[[ 1.70 -2.72  6.38  3.03]
 [-2.23 -1.09  0.26  2.89]] ans = 0.26

[[ 0.68  3.26  2.92 -6.28  2.90  5.12]
 [-0.04  0.40  0.32 -0.65  0.26  0.64]] ans = 0.26

[[ 4.85 -0.14  5.93  4.85 -3.44  7.49]
 [ 2.94 -2.72  0.86 -0.58 -2.48  3.62]] ans = -2.48

[[ 0.56 -1.27 -0.04  0.05 -0.24 -3.73  0.60]
 [ 0.71 -1.06  0.44  0.13  1.08  6.05 -0.26]] ans = 6.05

[[ 5.92  4.96  6.11  5.69  6.06  5.53  2.85]
 [ 6.18  6.07 -2.97  1.34  7.13 -2.78 -2.42]] ans = -2.78

[[-4.00 -1.27 -0.66 -3.90 -0.45 -3.46]
 [-3.51  2.30  0.92  7.33  6.69  4.69]] ans = 6.69
---
[-0.83 -6.42 -5.36  6.34 -2.68 -1.52 -0.40] --> -6.42
[-6.42  6.09 -1.21 -7.06  2.02] --> 6.09
[-2.07 -4.09 -6.38 -0.36 -0.60] --> -4.09
[-4.48  8.25  7.96  1.51] --> 8.25
[0.56 1.86 1.35 7.60 3.17 0.30] --> 1.86
[-2.19 -4.40  1.50  8.02  0.91] --> -4.40
[ 1.04  4.72 -6.35 -1.25  2.62  1.11] --> 4.72
[-0.72 -3.84 -2.81  6.94  0.85 -0.66 -3.34] --> -3.84
[ 0.69  0.53 -0.77  0.30  6.45 -0.22  2.21] --> 0.53
[ 8.24 -1.00  1.96  0.99] --> -1.00
---
[[ 0.98 -2.03  0.62  1.95]
 [-0.03  0.63  1.21  0.26]
 [-1.44  1.38 -1.00 -0.73]] >> 1.95, 1.38

[[-16.079   2.939  13.145 -16.376]
 [-21.244 -12.370  16.807  -1.933]
 [  8.709   3.859 -18.950 -19.552]] >> 16.807, 13.145

[[ -78.05   14.85 -172.38 -107.62  167.17]
 [ -72.03   38.35   19.18   14.02   67.90]
 [ -45.64  -11.22  -23.83   23.50  102.46]] >> 167.17, 102.46

[[-107.023  -96.821  206.461  -74.890  122.023 -241.519]
 [-154.870 -151.320  -45.770 -143.687  -75.156 -201.678]
 [-167.757 -165.997 -113.702 -162.216 -128.262 -190.948]] >> 206.461, 122.023

[-0.068  0.001 -0.100 -0.060  0.192 -0.038] >> 0.192, 0.001

[[  85.267  103.329 -138.827  -85.021   45.705  -20.031]
 [ 161.070   25.162   93.059   42.828  134.156   69.491]
 [-123.011   35.142   58.379  231.873 -189.915  -96.487]] >> 231.873, 161.070
---
array([[32, 82, 45, 40, 62, 35, 23],
       [32, 70, 67, 13, 42, 37, 27],
       [27, 60, 66,  8, 29, 54, 38]]) ans = 29

array([184, 131,  62, 102,  53, 255, 142]) ans = 53

array([ 689, -823, -360,  148, -568, -713,  564]) ans = -568

array([[ 43,  60, 107, 151, 146, 150, 179],
       [ 86,  44,  86, 104, 167,  65, 221],
       [ 56, 189, 224,  64,  67,  80,  77]]) ans = 67

array([[215, 173,  24, 224],
       [228, 123,  93, 165]]) ans = 123

array([-707,  -15, -567,  683, -108,  281, -366]) ans = -108

array([[4, 4, 3, 5, 3],
       [3, 7, 1, 6, 6]]) ans = 1
---
[[5.75, 4.43, -4.14, -3.46, 4.43, -0.99], [5.71, 2.61, 0.18, -6.18, 2.61, 2.25]] value 5.75, 5.71
[0.28, 4.06, 3.21, 3.50, 7.65] value 7.65, 4.06
[-3.80, 8.06, 2.11, -0.34, -1.71, 3.42, 7.92] value 8.06, 7.92
[3.68, 2.07, -6.47, -0.51] value 3.68, 2.07
[2.92, -3.44, -7.33, -1.10, 1.84, 6.21, -4.84] value 6.21, 2.92
[[-2.56, -7.77, -0.02, 6.24, -4.16], [5.41, 5.26, 2.45, 7.16, -1.34], [-4.56, -1.87, 2.87, -3.39, 2.66]] value 7.16, 6.24
[[-4.58, -4.49, -7.64, 0.39], [-1.61, -3.56, -5.92, -1.34], [0.25, -0.46, 2.89, -4.37]] value 2.89, 0.39
[0.21, -5.21, 7.89, -6.26, -3.31, 0.67] value 7.89, 0.67
[0.79, -7.08, -0.58, 0.44] value 0.79, 0.44
---
[[182 144  75 218 108 123  94 129 196 139 164 172 124 125 148]
 [148 163 199 127 149 133 152 162 120 175 165 169 216  95 126]
 [181 104 138  79 158 188 172 137 181 146 131 128 112 169 111]
 [138 125  89 159 140 156 138 126 166 112 121 117  70 196 162]
 [ 66 166 146 171 155 128 147 144  87 111 117 109 112 190 197]
 [ 67 165 149 167 156 129 149 144  87 112 117 109 113 190 195]
 [111 140 218  59 183 170 199 160  95 152 124 116 166 163 134]
 [111 189 144 225 124  93 106 150 111 144 163 168 181 109 179]
 [139 121  80 162 139 158 136 123 172 108 119 115  60 202 164]
 [177  98 126  79 159 192 174 133 184 137 123 119  92 185 116]
 [181 146  78 218 108 121  95 130 193 141 165 173 129 122 148]] Answer: 182

[[3 4 4 3 3 4 3]
 [3 9 4 6 2 6 2]
 [1 3 4 3 2 3 3]
 [3 3 4 8 2 2 3]
 [3 3 4 4 5 3 2]
 [3 4 3 2 3 3 4]] Answer: 3

[[4923 4890 3709 5023 5090 5260 4830 5680 4839 4525 5750]
 [4713 3928 6450 5361 4253 5809 8683 4397 4535 4961 5178]
 [6269 5163 5220 7274 5171 3506 3375 5359 5836 5067 5555]
 [4647 5284 3735 3925 4760 5046 5072 5907 5691 4682 4771]
 [3723 4496 7388 6644 6669 3767 7355 3433 3707 6167 5907]
 [5616 5067 4848 4527 5153 3667 5406 5441 6327 5768 5191]
 [4205 5963 6833 7037 7387 3701 2965 5730 2957 3803 6080]
 [5632 4852 3679 4758 3795 3640 5967 4977 5979 6341 4844]
 [6046 4090 3015 2533 6765 4367 3863 7261 7035 4961 6639]
 [6835 5612 3948 6327 2438 5446 5475 4260 6956 6487 4180]] Answer: 4923

[[ -3  -6  -8  -9  -5  -4  -3  -3  -2  -1  10 -18  -4  -9]
 [ -4   4  -3  -3  -3  -6  -4  -5  -2   2   6  -9   3  -4]
 [  0   3  13 -13   0  -4   0   0  -5 -11 -20  -7  -1   1]
 [  2   6   1  -4 -13  -3  -7  -3  -1  -1 -14  -9  -6 -25]
 [ -2   0   4 -10 -15  -4  -6   0  -3  -7 -18  -7 -15  -5]
 [-10  -3   5   5   8  -1  -3  -1  -5  -8 -14  -2  13  -5]
 [ -8  -9 -12  -9  13  -3  -5  -4  -5 -10  28  -1 -18  -2]
 [-16  -3  11  -5 -31  -7  -2  -5   1  -9   8  -2   1  -5]
 [ -6   0   1  -7 -18  -2  -3  -6  -2  -4 -17   6  -7  18]
 [ -9   1 -19   3  25  -9  -7   2  -6  -4 -24  -1   1  15]
 [ -6  -4 -10   4  10  -7  -2  -7  -3  -5 -34  -8   5   6]
 [-15  -6   1   6  -8  -4   4  -3  -3 -10  -4  -8  -8  -5]] Answer: -3

[[163  69 108 109 204 174 117  79 202 165 113 152  88 185]
 [165 145 140 183 140 116 122 130 128 149 100 133 126 188]
 [161 164  91 157 112 155 135  88  63  62  45 147 187 154]
 [142 201 132 121  91 131 121 112 146 183 102 118 168 144]
 [100 118  61 130 172  99 126  98 170 155 181 112 111 169]
 [131  82 166 152 154 125 110 141 149 148 135  40  79 155]
 [106  92 109 118 126 120 129  66 193 124  98 159  98  88]
 [119 115 110 167 143 148 134  82  26 136 164  93 116 127]] Answer: 163
---
[ 0.23 -5.72  0.90 -4.85  4.07 -6.89] value 0.23, -6.89

[-2.96  4.21  4.77  2.15  1.60 -6.60] value -2.96, -6.60

[-0.16  1.65  6.04  1.32] value -0.16, 1.32

[[ 5.87  6.00 -3.22 -6.53 -2.47  3.07]
 [-3.17  1.06 -3.12 -2.00  0.40  1.24]
 [-1.09  3.08 -2.22  2.74  7.99  3.94]] value 5.87, 3.94

[[-0.34  0.00  0.00 -3.24]
 [-4.87  2.17 -3.59  6.21]] value -0.34, 6.21

[[-7.83 -1.09  1.69  5.03  5.79 -3.20]
 [ 1.19 -3.93  1.83 -7.46  2.01  0.64]
 [ 1.07  0.25  3.63 -3.28 -3.51 -1.83]] value -7.83, -1.83
